Below are the code and all the weights of a small trained network. Each question names an input and a class and asks about switching units off, where a switched-off unit gives its printed mean instead of its output.

import numpy as np


def w(rows, s, z=0):
    codes = np.array(rows[::2]) - 128.0
    scale = np.full(codes.shape[1], s)
    scale[-1] = z or s
    return codes * scale


def f(y):
    return np.maximum(y, 0)


def log_softmax(a):
    a = a - a.max(-1, keepdims=True)
    return a - np.log(np.exp(a).sum(-1, keepdims=True))


def net(x, mask):
    res = np.array(x, float).reshape(1, 6) / 4 @ E
    y = f(res @ A[0][:, :-1].T + A[0][:, -1])
    res = res + np.where(mask, y, B[0][:, -1]) @ B[0][:, :-1]
    return log_softmax(res[-1] @ U[:, :-1].T + U[:, -1])


A, B = {}, {}
E = w([
[114,136,115,90,114,137,121],'x0',
[214,234,222,98,115,193,134],'x1',
[66,186,36,163,237,201,180],'x2',
[86,120,103,106,107,126,134],'x3',
[66,195,194,246,42,224,2],'x4',
[154,134,95,81,127,149,71],'x5',
],0.0068)
A[0] = w([
[115,123,36,158,122,132,84,253],'neuron 0',
[121,167,149,137,177,164,46,39],'neuron 1',
[96,178,85,143,139,125,134,136],'neuron 2',
[59,127,161,163,148,192,67,104],'neuron 3',
[162,118,94,84,189,118,206,64],'neuron 4',
[134,212,1,184,120,163,160,73],'neuron 5',
[48,111,161,159,122,203,135,64],'neuron 6',
[113,71,124,86,177,121,84,249],'neuron 7',
[184,54,116,98,66,82,115,185],'neuron 8',
[39,162,152,179,160,170,49,119],'neuron 9',
[71,177,62,160,250,206,120,54],'neuron 10',
],0.0094,0.004)
B[0] = w([
[156,143,104,57,103,134,96,222],'neuron 0',
[164,131,97,79,124,116,105,187],'neuron 1',
[181,109,158,133,129,156,100,177],'neuron 2',
[137,125,104,98,48,88,158,217],'neuron 3',
[159,117,93,161,108,71,176,254],'neuron 4',
[84,117,130,184,190,191,65,210],'neuron 5',
[164,120,110,148,203,117,167,184],'neuron 6',
[117,129,119,113,160,61,118,221],'neuron 7',
[64,165,140,190,113,209,130,238],'neuron 8',
[180,160,7,109,94,79,129,238],'neuron 9',
[48,172,140,153,173,182,64,252],'neuron 10',
],0.011,0.0073)
U = w([
[227,128,40,59,144,66,213,1],'0',
[32,125,254,158,140,182,34,255],'1',
],0.0063,0.0024)

Each question gives the input, the list of numbers given to net, and the class t.
The units are the neurons (one row each of A and B). Each row of codes is followed by its name. A weight is (code - 128) times the scale printed after its matrix; where a second scale follows, it is the last column's (A, B and U).
mask holds one flag per neuron, in row order. A switched-off neuron (its flag False) gives its mean, the last column of its row in B, instead of its output. The means were averaged over made-up inputs and are rounded, as every weight is.
A unit's drop is (log p(t) with every unit on - log p(t) with that unit switched off) / (log p(t) with every unit on - log p(t) with every unit switched off).
The circuit of an input: a set's keep is (log p(t) with only the set's units on - log p(t) with every unit switched off) / (log p(t) with every unit on - log p(t) with every unit switched off). Starting from all 11 units, units are removed one at a time, each time the one whose removal leaves the highest keep (on an exact tie, the one counted first), for as long as the keep stays at least 0.8.
units of the circuit, in order: the units of the circuit, biggest drop first
k most important neurons: the k neurons with the biggest drops, biggest first
drop of u: that unit's drop, to one decimal
input [-6,2,-4,-8,4,2], class 0: units of the circuit, in order -> (neuron 10)
input [-4,1,-3,1,4,-7], class 0: units of the circuit, in order -> (neuron 10; neuron 8)
input [5,-8,-8,-2,-6,5], class 1: 2 most important neurons -> (neuron 8; neuron 9)
input [-4,4,-1,-8,2,8], class 0: 4 most important neurons -> (neuron 10; neuron 8; neuron 5; neuron 1)
input [0,-8,5,-4,7,-5], class 0: 2 most important neurons -> (neuron 9; neuron 3)
input [0,-8,8,-2,-7,-5], class 1: 3 most important neurons -> (neuron 10; neuron 5; neuron 9)
input [-1,6,4,-6,4,-7], class 0: 2 most important neurons -> (neuron 9; neuron 8)
input [-3,1,8,-6,-7,-3], class 1: 2 most important neurons -> (neuron 10; neuron 5)
input [-6,-8,4,-7,-3,3], class 1: 4 most important neurons -> (neuron 10; neuron 9; neuron 5; neuron 3)
input [0,-4,8,-3,1,0], class 1: 2 most important neurons -> (neuron 10; neuron 5)
input [-1,1,-7,-7,-4,1], class 1: 2 most important neurons -> (neuron 8; neuron 9)
input [7,-8,-5,-7,7,8], class 0: drop of neuron 9 -> 0.1
input [5,-4,-7,5,8,-3], class 0: drop of neuron 9 -> 0.3
input [7,-7,5,-2,8,-7], class 0: drop of neuron 9 -> 1.2
input [-8,-7,3,0,8,3], class 0: most important neuron -> (neuron 9)
